Below are the code and all the weights of a small trained network. Each question names an input and a target symbol and asks about switching units off, where a switched-off unit gives its printed mean instead of its output.

import numpy as np


def w(rows, s, z=0):
    codes = np.array(rows[::2]) - 128.0
    scale = np.full(codes.shape[1], s)
    scale[-1] = z or s
    return codes * scale


def norm(h):
    return h / np.sqrt((h * h).mean(-1, keepdims=True) + 1e-5)


def f(y):
    return np.maximum(y, 0)


def softmax(a):
    e = np.exp(a - a.max(-1, keepdims=True))
    return e / e.sum(-1, keepdims=True)


def log_softmax(a):
    a = a - a.max(-1, keepdims=True)
    return a - np.log(np.exp(a).sum(-1, keepdims=True))


def net(x, mask):
    ids = ['ΓΔΣεζηθλμτ'.index(c) for c in x.split()]
    T = len(ids)
    res = E[ids] + P[:T]
    u = 0
    for l in range(2):
        r = norm(res)
        for j in range(2):
            rows = slice(2 * j, 2 * j + 2)
            q, k, v = (r @ M[l][rows].T for M in (Q, K, V))
            z = softmax(np.where(np.tri(T) > 0, q @ k.T / 2**0.5, -1e9)) @ v
            o = O[l][rows]
            res = res + np.where(mask[u + j], z, o[:, -1]) @ o[:, :-1]
        u += 2
        y = f(norm(res) @ A[l][:, :-1].T + A[l][:, -1])
        res = res + np.where(mask[u : u + 12], y, B[l][:, -1]) @ B[l][:, :-1]
        u += 12
    return log_softmax(norm(res)[-1] @ U[:, :-1].T + U[:, -1])


Q, K, V, O, A, B = {}, {}, {}, {}, {}, {}
E = w([
[157,162,141],'Γ',
[193,184,5],'Δ',
[183,109,143],'Σ',
[112,179,68],'ε',
[140,177,25],'ζ',
[198,78,152],'η',
[153,11,47],'θ',
[206,125,108],'λ',
[82,58,210],'μ',
[130,239,200],'τ',
],0.019)
P = w([
[163,230,123],'0',
[121,218,112],'1',
[124,191,109],'2',
[117,176,128],'3',
[114,166,147],'4',
[142,158,173],'5',
[26,171,87],'6',
[19,80,84],'7',
[26,71,85],'8',
[2,79,43],'9',
],0.0058)
Q[0] = w([
[241,181,23],'0.h0',
[163,157,78],'0.h0',
[191,245,79],'0.h1',
[126,247,223],'0.h1',
],0.016)
K[0] = w([
[198,167,67],'0.h0',
[149,129,134],'0.h0',
[116,250,100],'0.h1',
[92,129,178],'0.h1',
],0.022)
V[0] = w([
[155,113,90],'0.h0',
[226,54,133],'0.h0',
[115,159,71],'0.h1',
[189,255,65],'0.h1',
],0.0077)
O[0] = w([
[109,96,137,201],'0.h0',
[149,78,128,177],'0.h0',
[127,74,119,203],'0.h1',
[209,5,165,252],'0.h1',
],0.011,0.0044)
A[0] = w([
[67,119,229,119],'0.n0',
[128,135,154,50],'0.n1',
[167,94,142,146],'0.n2',
[209,170,251,49],'0.n3',
[68,89,105,92],'0.n4',
[164,101,185,94],'0.n5',
[71,184,94,80],'0.n6',
[122,48,162,124],'0.n7',
[102,167,34,7],'0.n8',
[136,178,72,3],'0.n9',
[84,110,165,75],'0.n10',
[182,201,137,3],'0.n11',
],0.012,0.0025)
B[0] = w([
[174,176,246,152],'0.n0',
[93,125,140,130],'0.n1',
[164,103,145,240],'0.n2',
[63,5,65,179],'0.n3',
[126,66,96,206],'0.n4',
[83,110,98,181],'0.n5',
[192,87,141,144],'0.n6',
[183,86,87,254],'0.n7',
[91,23,84,177],'0.n8',
[129,44,88,131],'0.n9',
[133,132,176,136],'0.n10',
[90,51,112,135],'0.n11',
],0.017,0.0052)
Q[1] = w([
[62,231,111],'1.h0',
[15,216,190],'1.h0',
[190,116,207],'1.h1',
[173,153,8],'1.h1',
],0.012)
K[1] = w([
[85,248,44],'1.h0',
[91,225,7],'1.h0',
[81,190,41],'1.h1',
[2,31,200],'1.h1',
],0.0099)
V[1] = w([
[54,84,106],'1.h0',
[130,97,252],'1.h0',
[61,149,45],'1.h1',
[161,150,30],'1.h1',
],0.024)
O[1] = w([
[56,108,112,192],'1.h0',
[165,11,192,100],'1.h0',
[6,180,47,110],'1.h1',
[118,183,61,253],'1.h1',
],0.018,0.0077)
A[1] = w([
[109,178,223,192],'1.n0',
[118,169,98,3],'1.n1',
[116,146,96,108],'1.n2',
[107,71,65,114],'1.n3',
[26,99,190,132],'1.n4',
[29,57,143,93],'1.n5',
[87,83,216,182],'1.n6',
[181,46,179,145],'1.n7',
[14,240,244,178],'1.n8',
[69,68,251,198],'1.n9',
[144,209,75,133],'1.n10',
[113,242,147,102],'1.n11',
],0.014,0.0044)
B[1] = w([
[148,28,140,139],'1.n0',
[78,129,75,137],'1.n1',
[113,149,116,156],'1.n2',
[112,78,71,255],'1.n3',
[91,180,193,144],'1.n4',
[90,227,153,181],'1.n5',
[113,140,207,156],'1.n6',
[41,96,81,211],'1.n7',
[205,3,204,142],'1.n8',
[127,135,216,164],'1.n9',
[90,178,192,182],'1.n10',
[73,58,115,141],'1.n11',
],0.025,0.0099)
U = w([
[107,118,143,36],'Γ',
[244,133,94,149],'Δ',
[106,98,133,110],'Σ',
[228,95,79,83],'ε',
[184,138,107,104],'ζ',
[109,111,122,26],'η',
[39,170,18,210],'θ',
[184,14,41,4],'λ',
[185,25,237,207],'μ',
[2,145,231,146],'τ',
],0.0093,0.0038)

Each question gives the input, a string of symbols that net reads in full, and the target symbol t.
The units are the heads (2 rows each of Q, K, V and O) and the neurons (one row each of A and B). Each row of codes is followed by its name. A weight is (code - 128) times the scale printed after its matrix; where a second scale follows, it is the last column's (O, A, B and U).
mask holds one flag per unit, layer by layer, with each layer's heads first. A switched-off unit (its flag False) gives its mean, the last column of its rows in O or B, instead of its output. The means were averaged over made-up inputs and are rounded, as every weight is.
A unit's drop is (log p(t) with every unit on - log p(t) with that unit switched off) / (log p(t) with every unit on - log p(t) with every unit switched off).
The circuit of an input: a set's keep is (log p(t) with only the set's units on - log p(t) with every unit switched off) / (log p(t) with every unit on - log p(t) with every unit switched off). Starting from the 12 units with the biggest drops (on a tie, the unit counted first), units are removed one at a time, each time the one whose removal leaves the highest keep (on an exact tie, the one counted first), for as long as the keep stays at least 0.8.
circuit, biggest first: the units of the circuit, biggest drop first
unit that matters most: the unit with the biggest drop
top k neurons: the k neurons with the biggest drops, biggest first
top k neurons in layer l: the k neurons of layer l with the biggest drops, biggest first
heads that matter: for each layer, one digit per head in row order, 1 if its drop is at least 0.15 and else 0, layers parted by /
input θ θ ε Σ θ θ θ θ τ Σ, target τ: circuit, biggest first -> 0.h1, 1.n5, 0.n7, 1.h1
input θ ζ μ Δ, target μ: unit that matters most -> 0.n6
input θ τ Δ, target τ: top 4 neurons -> 0.n3, 0.n0, 0.n7, 1.n5
input η Δ Δ τ ζ, target τ: heads that matter -> 00 / 11
input μ θ μ Δ η, target μ: heads that matter -> 00 / 11
input η Δ μ ε, target μ: heads that matter -> 00 / 01
input Δ θ θ λ ε θ λ θ λ Γ, target λ: circuit, biggest first -> 0.h1, 0.n7
input θ θ μ η θ Δ θ μ θ θ, target μ: heads that matter -> 00 / 11
input τ Δ Δ, target τ: top 2 neurons in layer 0 -> 0.n3, 0.n7
input Σ θ θ ε θ τ Γ ε τ Σ, target τ: top 4 neurons -> 0.n0, 0.n3, 1.n5, 0.n7
input τ θ Γ, target τ: top 2 neurons -> 0.n3, 0.n0
input θ μ Γ, target μ: top 2 neurons in layer 0 -> 0.n6, 0.n0
input Γ μ Δ, target μ: top 2 neurons in layer 0 -> 0.n6, 0.n10
input λ μ λ, target μ: unit that matters most -> 1.h1
input θ θ ε ε μ τ θ, target τ: top 4 neurons in layer 0 -> 0.n3, 0.n7, 0.n2, 0.n0
input λ θ Δ Γ λ ε Δ, target λ: top 2 neurons -> 1.n5, 0.n2
input θ θ Δ μ ε τ η, target τ: top 2 neurons -> 0.n3, 1.n5
input θ ζ Δ θ θ θ Δ τ λ θ, target τ: top 2 neurons -> 0.n0, 0.n3
input Γ τ Γ, target τ: top 4 neurons in layer 1 -> 1.n5, 1.n4, 1.n9, 1.n6
input Δ θ μ ζ, target μ: circuit, biggest first -> 1.h1
input θ Δ Δ θ θ μ Γ, target μ: heads that matter -> 00 / 10
